Here is a tiny trained network, its code and every weight. The questions are about switching its units off for an input and a class, where a switched-off unit gives its printed mean instead of its output.

import numpy as np


def w(rows, s, z=0):
    codes = np.array(rows[::2]) - 128.0
    scale = np.full(codes.shape[1], s)
    scale[-1] = z or s
    return codes * scale


def norm(h):
    return h / np.sqrt((h * h).mean(-1, keepdims=True) + 1e-5)


def f(y):
    return y / 2 * (1 + np.tanh(0.7978845608 * (y + 0.044715 * y**3)))


def log_softmax(a):
    a = a - a.max(-1, keepdims=True)
    return a - np.log(np.exp(a).sum(-1, keepdims=True))


def net(x, mask):
    res = np.array(x, float).reshape(1, 8) / 4 @ E
    u = 0
    for l in range(2):
        y = f(norm(res) @ A[l][:, :-1].T + A[l][:, -1])
        res = res + np.where(mask[u : u + 15], y, B[l][:, -1]) @ B[l][:, :-1]
        u += 15
    return log_softmax(norm(res)[-1] @ U[:, :-1].T + U[:, -1])


A, B = {}, {}
E = w([
[135,134,138,129,127,120,134,135],'x0',
[255,144,103,73,179,184,130,70],'x1',
[128,124,121,130,126,124,128,122],'x2',
[127,120,120,129,129,133,115,130],'x3',
[105,233,121,99,127,76,43,102],'x4',
[131,124,121,129,125,119,128,123],'x5',
[120,124,120,125,132,137,123,126],'x6',
[78,83,215,177,207,79,104,97],'x7',
],0.0095)
A[0] = w([
[136,175,140,180,122,133,112,93,4],'L0N0',
[183,121,76,172,145,131,163,161,89],'L0N1',
[67,63,144,145,50,108,178,186,165],'L0N2',
[143,213,51,81,4,147,125,170,102],'L0N3',
[139,148,201,117,87,136,134,120,130],'L0N4',
[160,124,57,104,1,178,201,198,173],'L0N5',
[77,51,130,115,85,124,174,189,151],'L0N6',
[144,157,126,98,141,115,102,98,87],'L0N7',
[143,116,110,163,104,137,89,118,81],'L0N8',
[143,43,132,118,163,148,215,155,147],'L0N9',
[117,138,129,175,97,170,147,147,70],'L0N10',
[90,99,135,103,118,108,136,94,131],'L0N11',
[96,152,103,121,42,122,148,190,56],'L0N12',
[85,132,108,91,115,138,103,138,103],'L0N13',
[67,155,109,146,73,77,98,163,72],'L0N14',
],0.01,0.0032)
B[0] = w([
[162,99,125,121,125,35,129,145,124],'L0N0',
[104,114,132,106,125,187,124,99,150],'L0N1',
[155,148,54,159,204,141,122,153,227],'L0N2',
[201,130,141,252,117,158,63,93,237],'L0N3',
[95,87,71,140,136,141,109,126,130],'L0N4',
[65,136,146,19,158,77,206,188,253],'L0N5',
[181,122,83,152,158,92,129,176,206],'L0N6',
[154,140,93,125,171,140,175,153,142],'L0N7',
[116,165,144,118,109,119,176,106,124],'L0N8',
[115,96,174,168,85,148,106,63,203],'L0N9',
[109,100,98,108,155,124,121,83,141],'L0N10',
[156,123,144,152,113,88,154,183,138],'L0N11',
[84,69,51,136,86,98,118,28,188],'L0N12',
[124,134,127,141,99,80,160,93,143],'L0N13',
[45,138,193,128,67,172,148,110,197],'L0N14',
],0.016,0.011)
A[1] = w([
[54,176,156,148,39,86,76,160,61],'L1N0',
[135,91,167,152,63,198,82,113,83],'L1N1',
[47,182,159,98,155,157,144,137,131],'L1N2',
[109,131,207,1,68,181,190,152,1],'L1N3',
[150,54,218,77,84,152,142,87,142],'L1N4',
[112,73,148,146,125,135,114,198,186],'L1N5',
[114,211,136,123,168,69,70,93,74],'L1N6',
[152,168,149,29,165,109,88,106,35],'L1N7',
[133,153,109,68,208,47,117,137,8],'L1N8',
[183,111,132,135,97,122,127,129,104],'L1N9',
[84,136,59,92,136,90,142,160,61],'L1N10',
[75,83,76,12,149,129,181,140,87],'L1N11',
[161,205,75,96,112,118,45,179,104],'L1N12',
[36,161,160,54,108,47,140,185,79],'L1N13',
[141,65,96,160,64,140,113,163,58],'L1N14',
],0.013,0.0023)
B[1] = w([
[128,132,134,109,127,106,78,68,232],'L1N0',
[90,100,139,97,125,122,173,143,204],'L1N1',
[173,120,91,114,157,116,127,130,173],'L1N2',
[181,121,87,184,116,103,5,133,216],'L1N3',
[156,125,171,85,127,179,121,143,216],'L1N4',
[130,158,126,153,150,122,110,126,183],'L1N5',
[120,108,92,89,114,124,152,168,180],'L1N6',
[88,108,136,134,87,87,141,160,159],'L1N7',
[86,103,110,123,81,115,150,140,184],'L1N8',
[94,160,110,105,151,162,128,121,137],'L1N9',
[151,103,187,77,125,149,172,129,209],'L1N10',
[111,137,97,115,66,110,126,159,255],'L1N11',
[142,156,143,150,131,163,181,108,156],'L1N12',
[149,147,127,83,216,138,164,100,208],'L1N13',
[102,185,188,108,102,104,103,171,167],'L1N14',
],0.027,0.0072)
U = w([
[91,95,77,84,91,75,197,175,252],'0',
[68,168,142,157,53,95,89,28,97],'1',
[213,110,84,115,68,141,34,169,83],'2',
[197,211,103,174,116,197,171,99,93],'3',
[115,127,153,248,214,97,113,182,70],'4',
[130,140,120,65,234,71,99,61,77],'5',
[154,89,215,94,155,198,119,127,183],'6',
],0.015,0.0026)

Each question gives the input, the list of numbers given to net, and the class t.
The units are the neurons (one row each of A and B). Each row of codes is followed by its name. A weight is (code - 128) times the scale printed after its matrix; where a second scale follows, it is the last column's (A, B and U).
mask holds one flag per neuron, layer by layer. A switched-off neuron (its flag False) gives its mean, the last column of its row in B, instead of its output. The means were averaged over made-up inputs and are rounded, as every weight is.
A unit's drop is (log p(t) with every unit on - log p(t) with that unit switched off) / (log p(t) with every unit on - log p(t) with every unit switched off).
unit that matters most: the unit with the biggest drop
k most important neurons: the k neurons with the biggest drops, biggest first
top k neurons in layer l: the k neurons of layer l with the biggest drops, biggest first
drop of u: that unit's drop, to one decimal
input [6,1,-4,0,-8,7,6,-7], class 2: unit that matters most : L0N5
input [-1,4,-4,-6,0,-8,5,8], class 6: 3 most important neurons : L0N2, L0N5, L0N6
input [3,1,8,0,-6,-1,-8,-2], class 2: 2 most important neurons : L1N3, L0N9
input [-6,3,-3,-8,0,-6,2,3], class 6: 3 most important neurons : L0N5, L0N6, L0N2
input [4,-5,5,6,6,-3,2,1], class 5: top 2 neurons in layer 0 : L0N3, L0N9
input [8,2,7,4,2,-6,2,7], class 0: 2 most important neurons : L0N3, L0N14
input [-8,-7,8,6,-1,-6,-8,3], class 4: 2 most important neurons : L0N5, L0N2
input [2,1,5,-4,-7,-6,-3,-4], class 2: 3 most important neurons : L0N5, L1N3, L0N9
input [2,3,3,0,-7,4,-8,-3], class 2: 4 most important neurons : L1N3, L0N5, L0N9, L1N11
input [7,6,-2,-4,-1,-5,6,4], class 6: 2 most important neurons : L0N5, L0N2
input [5,-8,-5,4,1,5,1,1], class 5: top 4 neurons in layer 0 : L0N14, L0N3, L0N9, L0N5
input [7,0,-3,-1,-5,-6,-8,2], class 4: 2 most important neurons : L0N2, L0N6
input [-3,-3,4,1,6,1,5,1], class 5: 3 most important neurons : L0N3, L1N13, L0N9
input [1,0,-3,-4,-8,8,1,7], class 4: unit that matters most : L0N14
input [3,-4,-7,-8,2,6,2,-7], class 1: top 2 neurons in layer 0 : L0N3, L0N12
input [2,-5,-2,3,0,-7,-8,4], class 4: top 2 neurons in layer 0 : L0N5, L0N2
input [-8,-8,3,-2,3,0,-7,-2], class 1: 2 most important neurons : L0N5, L0N14
input [2,8,-4,-6,7,2,-2,0], class 3: 2 most important neurons : L0N5, L1N12
input [-8,0,-8,0,7,-4,1,-8], class 1: 2 most important neurons : L0N3, L0N2
input [7,3,8,-6,1,2,0,-4], class 3: top 2 neurons in layer 0 : L0N3, L0N14
input [2,-1,6,5,4,7,3,-6], class 1: most important neuron : L0N3
input [-3,3,-6,0,-6,5,-6,1], class 6: top 3 neurons in layer 0 : L0N9, L0N5, L0N14
input [8,7,-7,3,7,0,-3,-3], class 3: drop of L1N12 : 0.1
input [-3,-4,3,6,-2,4,3,1], class 4: drop of L0N5 : 1.0
input [-7,2,0,7,7,6,-7,3], class 0: drop of L0N3 : 0.2
input [-6,7,-1,0,5,8,2,-2], class 3: drop of L0N5 : 0.8
input [0,4,-1,4,4,-7,-3,-7], class 3: unit that matters most : L0N3
